Below are the code and all the weights of a small trained network. Each question names an input and a target symbol and asks about switching units off, where a switched-off unit gives its printed mean instead of its output.

import numpy as np


def w(rows, s, z=0):
    codes = np.array(rows[::2]) - 128.0
    scale = np.full(codes.shape[1], s)
    scale[-1] = z or s
    return codes * scale


def f(y):
    return y / 2 * (1 + np.tanh(0.7978845608 * (y + 0.044715 * y**3)))


def softmax(a):
    e = np.exp(a - a.max(-1, keepdims=True))
    return e / e.sum(-1, keepdims=True)


def log_softmax(a):
    a = a - a.max(-1, keepdims=True)
    return a - np.log(np.exp(a).sum(-1, keepdims=True))


def net(x, mask):
    ids = ['αγδεζηλξστφψω'.index(c) for c in x.split()]
    T = len(ids)
    res = E[ids] + P[:T]
    r = res
    for j in range(2):
        rows = slice(2 * j, 2 * j + 2)
        q, k, v = (r @ M[0][rows].T for M in (Q, K, V))
        z = softmax(np.where(np.tri(T) > 0, q @ k.T / 2**0.5, -1e9)) @ v
        o = O[0][rows]
        res = res + np.where(mask[j], z, o[:, -1]) @ o[:, :-1]
    y = f(res @ A[0][:, :-1].T + A[0][:, -1])
    res = res + np.where(mask[2:6], y, B[0][:, -1]) @ B[0][:, :-1]
    return log_softmax(res[-1] @ U[:, :-1].T + U[:, -1])


Q, K, V, O, A, B = {}, {}, {}, {}, {}, {}
E = w([
[142,252,176,76],'α',
[104,112,102,131],'γ',
[113,126,109,108],'δ',
[98,141,103,63],'ε',
[116,81,100,65],'ζ',
[53,136,138,91],'η',
[51,57,141,112],'λ',
[109,41,142,118],'ξ',
[171,122,126,72],'σ',
[189,146,147,96],'τ',
[174,89,138,98],'φ',
[82,118,181,135],'ψ',
[107,74,178,139],'ω',
],0.02)
P = w([
[154,128,141,99],'0',
[145,114,155,87],'1',
[145,95,168,75],'2',
[145,87,184,54],'3',
[153,75,202,37],'4',
[149,64,211,21],'5',
[128,64,222,2],'6',
],0.0072)
Q[0] = w([
[150,202,51,215],'head 1',
[171,89,157,64],'head 1',
[218,151,110,254],'head 2',
[133,65,157,101],'head 2',
],0.021)
K[0] = w([
[102,119,6,204],'head 1',
[89,112,187,104],'head 1',
[111,183,33,223],'head 2',
[157,171,210,145],'head 2',
],0.016)
V[0] = w([
[66,72,113,46],'head 1',
[173,120,15,52],'head 1',
[24,52,47,154],'head 2',
[182,5,124,242],'head 2',
],0.023)
O[0] = w([
[126,28,88,111,251],'head 1',
[250,81,188,90,125],'head 1',
[26,50,203,76,104],'head 2',
[178,14,112,237,98],'head 2',
],0.016,0.019)
A[0] = w([
[138,237,37,220,206],'neuron 1',
[179,198,171,89,40],'neuron 2',
[102,66,40,66,236],'neuron 3',
[254,9,173,117,9],'neuron 4',
],0.0076,0.0011)
B[0] = w([
[2,57,199,141,181],'neuron 1',
[251,78,109,157,183],'neuron 2',
[126,178,151,132,244],'neuron 3',
[85,210,169,168,252],'neuron 4',
],0.01,0.034)
U = w([
[64,37,178,86,90],'α',
[163,3,173,151,196],'γ',
[101,101,142,129,117],'δ',
[87,133,132,129,111],'ε',
[128,181,89,143,244],'ζ',
[5,187,62,167,69],'η',
[80,171,202,127,77],'λ',
[92,213,111,245,153],'ξ',
[63,114,84,54,114],'σ',
[127,80,133,62,143],'τ',
[93,86,169,154,106],'φ',
[76,64,45,215,188],'ψ',
[73,94,204,220,2],'ω',
],0.0044,0.008)

Each question gives the input, a string of symbols that net reads in full, and the target symbol t.
The units are the heads (2 rows each of Q, K, V and O) and the neurons (one row each of A and B). Each row of codes is followed by its name. A weight is (code - 128) times the scale printed after its matrix; where a second scale follows, it is the last column's (O, A, B and U).
mask holds one flag per unit, heads first, then neurons. A switched-off unit (its flag False) gives its mean, the last column of its rows in O or B, instead of its output. The means were averaged over made-up inputs and are rounded, as every weight is.
A unit's drop is (log p(t) with every unit on - log p(t) with that unit switched off) / (log p(t) with every unit on - log p(t) with every unit switched off).
The circuit of an input: a set's keep is (log p(t) with only the set's units on - log p(t) with every unit switched off) / (log p(t) with every unit on - log p(t) with every unit switched off). Starting from all 6 units, units are removed one at a time, each time the one whose removal leaves the highest keep (on an exact tie, the one counted first), for as long as the keep stays at least 0.8.
circuit, biggest first: the units of the circuit, biggest drop first
most important unit: the unit with the biggest drop
top k neurons: the k neurons with the biggest drops, biggest first
which heads matter: for each layer, one digit per head in row order, 1 if its drop is at least 0.15 and else 0, layers parted by /
input λ ω ε ε ξ γ, target ω: which heads matter -> 01
input τ η ζ φ λ τ ε, target γ: which heads matter -> 11
input ζ ζ δ, target λ: circuit, biggest first -> head 1; neuron 4; neuron 2
input η ε δ ω τ, target ψ: top 2 neurons -> neuron 4; neuron 1
input ε σ ζ ε τ φ ζ, target ξ: top neuron -> neuron 4
input δ ε η ε σ, target ζ: top 2 neurons -> neuron 4; neuron 1
input η ζ ε λ ε ε ε, target τ: circuit, biggest first -> head 2; head 1; neuron 1
input η ω φ ε ω φ, target ψ: circuit, biggest first -> head 1; head 2
input η η δ τ η, target γ: top 3 neurons -> neuron 1; neuron 4; neuron 2
input ε δ ε ζ ε, target λ: which heads matter -> 10
input ω ε λ, target ψ: which heads matter -> 11
input ζ ξ ψ ξ, target η: which heads matter -> 10
input ζ ζ σ λ η φ, target ξ: which heads matter -> 01
input ξ γ ε λ ζ, target α: circuit, biggest first -> head 2
input ξ ε ε ζ ε γ ζ, target λ: circuit, biggest first -> neuron 4; head 1; neuron 3
input λ ζ ζ σ ζ ε, target ζ: circuit, biggest first -> head 2; neuron 1
input τ λ ζ ψ ζ, target η: which heads matter -> 10
input φ ψ ω τ λ, target γ: which heads matter -> 11
input η ζ η, target σ: top 2 neurons -> neuron 1; neuron 4
input ω σ ζ δ ε λ ε, target α: which heads matter -> 01
input τ ξ ε ω δ λ, target ψ: most important unit -> head 1
input ε ε ε σ ζ, target ζ: circuit, biggest first -> head 2; head 1; neuron 1
input ω ε φ γ, target ξ: top 3 neurons -> neuron 4; neuron 2; neuron 1
input λ τ ω δ, target ψ: circuit, biggest first -> head 2; head 1; neuron 4
input ε ξ ξ, target ω: circuit, biggest first -> head 2; neuron 4
input ζ ζ λ ε τ σ, target γ: top 3 neurons -> neuron 2; neuron 1; neuron 3
input η σ η δ ψ, target η: most important unit -> head 1
input λ δ ζ ε δ γ ξ, target ω: top 2 neurons -> neuron 4; neuron 3
input φ ε ε σ ψ φ ε, target η: top 2 neurons -> neuron 2; neuron 1
input λ τ ζ, target γ: top 2 neurons -> neuron 1; neuron 2
